Below is a small trained network, with its code and all its weights. Each question gives an input and a class and asks what happens when units are switched off, that is, made to give their printed mean instead of their output.

import numpy as np


def w(rows, s, z=0):
    codes = np.array(rows[::2]) - 128.0
    scale = np.full(codes.shape[1], s)
    scale[-1] = z or s
    return codes * scale


def f(y):
    return y / 2 * (1 + np.tanh(0.7978845608 * (y + 0.044715 * y**3)))


def log_softmax(a):
    a = a - a.max(-1, keepdims=True)
    return a - np.log(np.exp(a).sum(-1, keepdims=True))


def net(x, mask):
    res = np.array(x, float).reshape(1, 7) / 4 @ E
    y = f(res @ A[0][:, :-1].T + A[0][:, -1])
    res = res + np.where(mask, y, B[0][:, -1]) @ B[0][:, :-1]
    return log_softmax(res[-1] @ U[:, :-1].T + U[:, -1])


A, B = {}, {}
E = w([
[40,153,135,43],'x0',
[88,242,136,213],'x1',
[59,38,188,182],'x2',
[79,89,2,165],'x3',
[127,129,128,131],'x4',
[127,130,129,128],'x5',
[130,127,129,127],'x6',
],0.0088)
A[0] = w([
[100,173,137,170,94],'n1',
[83,80,192,172,74],'n2',
[171,179,117,68,97],'n3',
[94,111,43,147,38],'n4',
[200,130,212,145,110],'n5',
[74,144,57,156,138],'n6',
[152,59,104,61,86],'n7',
[53,196,144,176,82],'n8',
[152,183,95,76,81],'n9',
[186,172,81,115,169],'n10',
[105,197,113,180,74],'n11',
[125,205,194,199,120],'n12',
[34,197,112,75,89],'n13',
[79,92,169,160,81],'n14',
[62,116,71,155,99],'n15',
[115,115,78,144,59],'n16',
[189,110,95,192,113],'n17',
[202,40,132,88,77],'n18',
[106,113,71,146,78],'n19',
[87,95,155,152,88],'n20',
[137,152,126,178,99],'n21',
[126,101,49,124,158],'n22',
[184,152,217,112,11],'n23',
[251,85,145,216,89],'n24',
[75,140,143,97,81],'n25',
[102,171,250,41,130],'n26',
[129,134,120,121,229],'n27',
[125,174,125,208,126],'n28',
[45,96,37,101,138],'n29',
[77,93,207,150,75],'n30',
[45,115,138,11,93],'n31',
[101,87,197,152,124],'n32',
[73,87,133,173,91],'n33',
[160,176,88,84,75],'n34',
[153,149,208,114,47],'n35',
[201,175,82,92,69],'n36',
[97,85,152,168,96],'n37',
[154,143,171,113,153],'n38',
],0.012)
B[0] = w([
[153,95,120,43,154],'n1',
[100,115,76,132,176],'n2',
[102,96,66,148,172],'n3',
[179,172,94,131,157],'n4',
[169,154,117,158,196],'n5',
[186,125,124,145,205],'n6',
[153,101,145,62,185],'n7',
[147,99,135,61,183],'n8',
[84,96,85,145,161],'n9',
[67,74,108,170,209],'n10',
[130,94,130,79,167],'n11',
[137,75,136,100,213],'n12',
[85,185,194,129,198],'n13',
[107,122,58,120,159],'n14',
[163,136,131,133,180],'n15',
[185,235,68,101,132],'n16',
[95,238,190,126,177],'n17',
[129,58,151,47,192],'n18',
[184,179,105,119,148],'n19',
[97,131,50,122,149],'n20',
[107,122,147,87,143],'n21',
[180,146,142,146,210],'n22',
[160,182,103,126,154],'n23',
[58,251,160,117,213],'n24',
[116,214,141,108,141],'n25',
[212,144,120,175,254],'n26',
[127,72,144,164,242],'n27',
[142,68,159,77,190],'n28',
[192,149,139,160,241],'n29',
[122,129,80,142,174],'n30',
[64,212,175,115,217],'n31',
[100,98,70,156,193],'n32',
[105,120,103,146,167],'n33',
[75,99,80,143,155],'n34',
[199,200,67,109,152],'n35',
[72,102,77,131,166],'n36',
[86,121,86,133,161],'n37',
[164,130,99,163,179],'n38',
],0.011,0.0094)
U = w([
[158,132,117,154,101],'0',
[22,83,66,145,99],'1',
[95,73,165,8,85],'2',
[83,92,167,155,249],'3',
[28,177,188,114,93],'4',
],0.012,0.016)

Each question gives the input, the list of numbers given to net, and the class t.
The units are the neurons (one row each of A and B). Each row of codes is followed by its name. A weight is (code - 128) times the scale printed after its matrix; where a second scale follows, it is the last column's (A, B and U).
mask holds one flag per neuron, in row order. A switched-off neuron (its flag False) gives its mean, the last column of its row in B, instead of its output. The means were averaged over made-up inputs and are rounded, as every weight is.
A unit's drop is (log p(t) with every unit on - log p(t) with that unit switched off) / (log p(t) with every unit on - log p(t) with every unit switched off).
The circuit of an input: a set's keep is (log p(t) with only the set's units on - log p(t) with every unit switched off) / (log p(t) with every unit on - log p(t) with every unit switched off). Starting from the 12 units with the biggest drops (on a tie, the unit counted first), units are removed one at a time, each time the one whose removal leaves the highest keep (on an exact tie, the one counted first), for as long as the keep stays at least 0.8.
units of the circuit, in order: the units of the circuit, biggest drop first
k most important neurons: the k neurons with the biggest drops, biggest first
drop when u is switched off: that unit's drop, to one decimal
input [-1,-7,3,4,3,5,-4], class 2: most important neuron : (n18)
input [-5,2,-8,7,-3,-3,-8], class 1: 2 most important neurons : (n10; n36)
input [-1,-7,7,-6,1,-5,-8], class 1: units of the circuit, in order : (n32; n2; n30)
input [8,8,0,-6,4,-7,-7], class 2: 2 most important neurons : (n8; n12)
input [5,0,3,3,-7,3,0], class 4: units of the circuit, in order : (n31; n13)
input [6,8,-7,-7,1,7,4], class 2: 4 most important neurons : (n8; n12; n1; n11)
input [4,-3,-2,5,-1,3,-7], class 0: 2 most important neurons : (n29; n22)
input [8,0,-1,6,0,-5,-7], class 4: 3 most important neurons : (n31; n13; n26)
input [-8,2,6,1,-4,6,7], class 4: 2 most important neurons : (n24; n17)
input [8,3,6,6,-3,1,-5], class 4: 4 most important neurons : (n13; n31; n26; n25)
input [-3,-8,5,7,6,4,6], class 2: 3 most important neurons : (n18; n7; n26)
input [8,-1,2,-2,5,1,7], class 4: drop when n31 is switched off : 0.4
input [1,8,-8,4,-1,-1,-1], class 1: drop when n9 is switched off : 0.4
input [2,1,-8,-6,8,8,7], class 1: drop when n34 is switched off : 0.1
input [5,-2,0,-2,6,-4,-1], class 4: units of the circuit, in order : (n31)
